Below is a small trained network, with its code and all its weights. Each question gives an input and a target symbol and asks what happens when units are switched off, that is, made to give their printed mean instead of their output.

import numpy as np


def w(rows, s, z=0):
    codes = np.array(rows[::2]) - 128.0
    scale = np.full(codes.shape[1], s)
    scale[-1] = z or s
    return codes * scale


def f(y):
    return y / 2 * (1 + np.tanh(0.7978845608 * (y + 0.044715 * y**3)))


def softmax(a):
    e = np.exp(a - a.max(-1, keepdims=True))
    return e / e.sum(-1, keepdims=True)


def log_softmax(a):
    a = a - a.max(-1, keepdims=True)
    return a - np.log(np.exp(a).sum(-1, keepdims=True))


def net(x, mask):
    ids = ['αβγδζηθξπτφψω'.index(c) for c in x.split()]
    T = len(ids)
    res = E[ids] + P[:T]
    u = 0
    for l in range(3):
        r = res
        for j in range(2):
            rows = slice(3 * j, 3 * j + 3)
            q, k, v = (r @ M[l][rows].T for M in (Q, K, V))
            z = softmax(np.where(np.tri(T) > 0, q @ k.T / 3**0.5, -1e9)) @ v
            o = O[l][rows]
            res = res + np.where(mask[u + j], z, o[:, -1]) @ o[:, :-1]
        u += 2
        y = f(res @ A[l][:, :-1].T + A[l][:, -1])
        res = res + np.where(mask[u : u + 8], y, B[l][:, -1]) @ B[l][:, :-1]
        u += 8
    return log_softmax(res[-1] @ U[:, :-1].T + U[:, -1])


Q, K, V, O, A, B = {}, {}, {}, {}, {}, {}
E = w([
[89,78,136],'α',
[97,106,134],'β',
[92,125,130],'γ',
[103,100,162],'δ',
[112,88,166],'ζ',
[98,109,89],'η',
[158,255,254],'θ',
[96,73,155],'ξ',
[89,112,145],'π',
[114,120,166],'τ',
[109,101,166],'φ',
[101,100,153],'ψ',
[96,107,150],'ω',
],0.0097)
P = w([
[74,91,110],'0',
[122,202,92],'1',
[205,109,178],'2',
[245,151,56],'3',
[122,230,68],'4',
[196,144,181],'5',
],0.012)
Q[0] = w([
[2,117,194],'0.h1',
[175,138,92],'0.h1',
[208,63,143],'0.h1',
[152,146,109],'0.h2',
[141,134,114],'0.h2',
[99,109,156],'0.h2',
],0.021)
K[0] = w([
[247,31,207],'0.h1',
[85,157,83],'0.h1',
[203,251,108],'0.h1',
[119,161,109],'0.h2',
[123,147,107],'0.h2',
[135,90,161],'0.h2',
],0.013)
V[0] = w([
[101,57,123],'0.h1',
[128,120,227],'0.h1',
[138,176,157],'0.h1',
[91,254,24],'0.h2',
[139,95,151],'0.h2',
[120,154,109],'0.h2',
],0.0092)
O[0] = w([
[140,169,50,250],'0.h1',
[98,175,172,88],'0.h1',
[110,113,182,60],'0.h1',
[146,2,157,89],'0.h2',
[123,164,120,137],'0.h2',
[132,95,135,120],'0.h2',
],0.01,0.0014)
A[0] = w([
[244,56,106,135],'0.n1',
[106,133,144,115],'0.n2',
[202,67,69,49],'0.n3',
[38,131,180,2],'0.n4',
[151,83,104,123],'0.n5',
[115,131,139,119],'0.n6',
[105,134,145,113],'0.n7',
[149,196,78,125],'0.n8',
],0.011,0.0053)
B[0] = w([
[1,253,116,253],'0.n1',
[140,126,110,114],'0.n2',
[240,125,159,151],'0.n3',
[157,189,108,97],'0.n4',
[56,168,166,141],'0.n5',
[134,126,116,117],'0.n6',
[141,126,109,113],'0.n7',
[181,134,51,225],'0.n8',
],0.013,0.0032)
Q[1] = w([
[121,126,142],'1.h1',
[114,3,145],'1.h1',
[192,80,194],'1.h1',
[60,230,29],'1.h2',
[62,134,17],'1.h2',
[134,215,150],'1.h2',
],0.022)
K[1] = w([
[156,126,127],'1.h1',
[160,140,3],'1.h1',
[218,165,105],'1.h1',
[175,130,34],'1.h2',
[76,142,24],'1.h2',
[212,119,144],'1.h2',
],0.024)
V[1] = w([
[71,63,170],'1.h1',
[64,52,197],'1.h1',
[142,144,116],'1.h1',
[3,100,128],'1.h2',
[196,92,129],'1.h2',
[86,102,135],'1.h2',
],0.0041)
O[1] = w([
[134,68,233,40],'1.h1',
[109,64,253,3],'1.h1',
[131,153,82,151],'1.h1',
[180,168,67,96],'1.h2',
[64,113,124,58],'1.h2',
[140,157,93,59],'1.h2',
],0.0033,0.0008)
A[1] = w([
[140,127,135,151],'1.n1',
[94,140,171,32],'1.n2',
[96,158,85,1],'1.n3',
[114,82,211,23],'1.n4',
[142,130,136,150],'1.n5',
[94,143,176,33],'1.n6',
[211,148,170,153],'1.n7',
[99,11,67,51],'1.n8',
],0.011,0.0056)
B[1] = w([
[109,129,119,167],'1.n1',
[177,175,231,138],'1.n2',
[247,157,125,255],'1.n3',
[212,189,65,159],'1.n4',
[106,129,114,175],'1.n5',
[176,183,236,185],'1.n6',
[116,144,53,193],'1.n7',
[94,234,151,233],'1.n8',
],0.015,0.00073)
Q[2] = w([
[82,153,93],'2.h1',
[127,165,118],'2.h1',
[101,169,109],'2.h1',
[134,251,161],'2.h2',
[24,221,152],'2.h2',
[106,19,252],'2.h2',
],0.02)
K[2] = w([
[167,123,95],'2.h1',
[140,91,138],'2.h1',
[157,89,129],'2.h1',
[194,42,78],'2.h2',
[138,12,119],'2.h2',
[239,141,255],'2.h2',
],0.024)
V[2] = w([
[155,65,94],'2.h1',
[146,90,112],'2.h1',
[110,169,150],'2.h1',
[156,231,85],'2.h2',
[107,171,129],'2.h2',
[232,2,102],'2.h2',
],0.0097)
O[2] = w([
[72,176,133,131],'2.h1',
[91,161,135,124],'2.h1',
[165,97,124,126],'2.h1',
[141,205,165,255],'2.h2',
[163,109,143,158],'2.h2',
[25,249,107,66],'2.h2',
],0.012,0.0093)
A[2] = w([
[159,162,149,2],'2.n1',
[116,130,84,91],'2.n2',
[89,111,172,146],'2.n3',
[83,144,31,122],'2.n4',
[165,125,132,35],'2.n5',
[61,94,126,151],'2.n6',
[83,114,2,66],'2.n7',
[102,86,54,100],'2.n8',
],0.019,0.0081)
B[2] = w([
[139,84,113,253],'2.n1',
[70,40,136,133],'2.n2',
[60,73,138,167],'2.n3',
[66,93,45,215],'2.n4',
[103,165,169,168],'2.n5',
[128,82,72,141],'2.n6',
[173,206,252,180],'2.n7',
[84,57,160,147],'2.n8',
],0.033,0.006)
U = w([
[232,192,97,189],'α',
[157,95,122,104],'β',
[153,1,100,64],'γ',
[104,187,146,118],'δ',
[80,193,99,87],'ζ',
[170,64,120,177],'η',
[170,110,185,2],'θ',
[146,95,46,148],'ξ',
[146,79,137,166],'π',
[71,106,191,101],'τ',
[102,202,156,123],'φ',
[129,144,127,114],'ψ',
[134,104,137,146],'ω',
],0.0082)

Each question gives the input, a string of symbols that net reads in full, and the target symbol t.
The units are the heads (3 rows each of Q, K, V and O) and the neurons (one row each of A and B). Each row of codes is followed by its name. A weight is (code - 128) times the scale printed after its matrix; where a second scale follows, it is the last column's (O, A, B and U).
mask holds one flag per unit, layer by layer, with each layer's heads first. A switched-off unit (its flag False) gives its mean, the last column of its rows in O or B, instead of its output. The means were averaged over made-up inputs and are rounded, as every weight is.
A unit's drop is (log p(t) with every unit on - log p(t) with that unit switched off) / (log p(t) with every unit on - log p(t) with every unit switched off).
The circuit of an input: a set's keep is (log p(t) with only the set's units on - log p(t) with every unit switched off) / (log p(t) with every unit on - log p(t) with every unit switched off). Starting from the 12 units with the biggest drops (on a tie, the unit counted first), units are removed one at a time, each time the one whose removal leaves the highest keep (on an exact tie, the one counted first), for as long as the keep stays at least 0.8.
circuit, biggest first: the units of the circuit, biggest drop first
top k neurons in layer l: the k neurons of layer l with the biggest drops, biggest first
heads that matter: for each layer, one digit per head in row order, 1 if its drop is at least 0.15 and else 0, layers parted by /
input ξ η ξ, target τ: circuit, biggest first -> 0.n1, 0.h1, 2.n3, 0.n8
input α α α τ, target α: circuit, biggest first -> 2.n4, 2.n3
input α α α ξ, target α: circuit, biggest first -> 2.n4, 2.n3
input τ ζ α ξ, target ζ: circuit, biggest first -> 0.n1, 2.n4
input α α α α φ, target α: heads that matter -> 11 / 00 / 01
input ξ α ξ τ π, target ξ: heads that matter -> 11 / 10 / 01
input ξ α π ξ τ, target ξ: top neuron in layer 0 -> 0.n8
input ζ η α π α, target ζ: circuit, biggest first -> 0.h1, 2.n4, 2.n7, 0.n3
input α τ τ τ θ, target α: circuit, biggest first -> 2.n4, 2.n3
input θ α α α α, target θ: circuit, biggest first -> 0.n1, 2.h2, 2.n5
input α α η η, target α: circuit, biggest first -> 2.n4, 0.n3
input γ τ θ η η, target γ: circuit, biggest first -> 0.h2, 2.h2
input α τ α, target γ: heads that matter -> 01 / 10 / 01
input α τ τ ζ π, target α: circuit, biggest first -> 0.h1, 2.h2, 0.n8
input ψ ξ ψ τ, target ξ: heads that matter -> 10 / 00 / 01
input θ α η ζ α, target θ: circuit, biggest first -> 0.n1, 2.n5, 2.h2
input η η φ, target τ: heads that matter -> 11 / 00 / 00
input ζ ξ ξ α η, target ζ: top 3 neurons in layer 0 -> 0.n8, 0.n1, 0.n5
input τ α η, target τ: heads that matter -> 10 / 00 / 00
input α ζ α ζ, target ζ: heads that matter -> 01 / 00 / 11
input τ α α η, target α: top 3 neurons in layer 2 -> 2.n4, 2.n3, 2.n2
input ω ζ α ζ, target ζ: top neuron in layer 1 -> 1.n8
input α α π η ξ α, target τ: heads that matter -> 10 / 00 / 00
input ξ ξ τ ξ, target ξ: heads that matter -> 11 / 00 / 01
input ψ ξ α η, target ξ: heads that matter -> 11 / 00 / 11
input α θ α θ, target θ: heads that matter -> 11 / 00 / 10
input θ τ ζ ξ α θ, target α: top 2 neurons in layer 1 -> 1.n7, 1.n4
input τ τ ξ ζ η, target τ: heads that matter -> 01 / 00 / 01
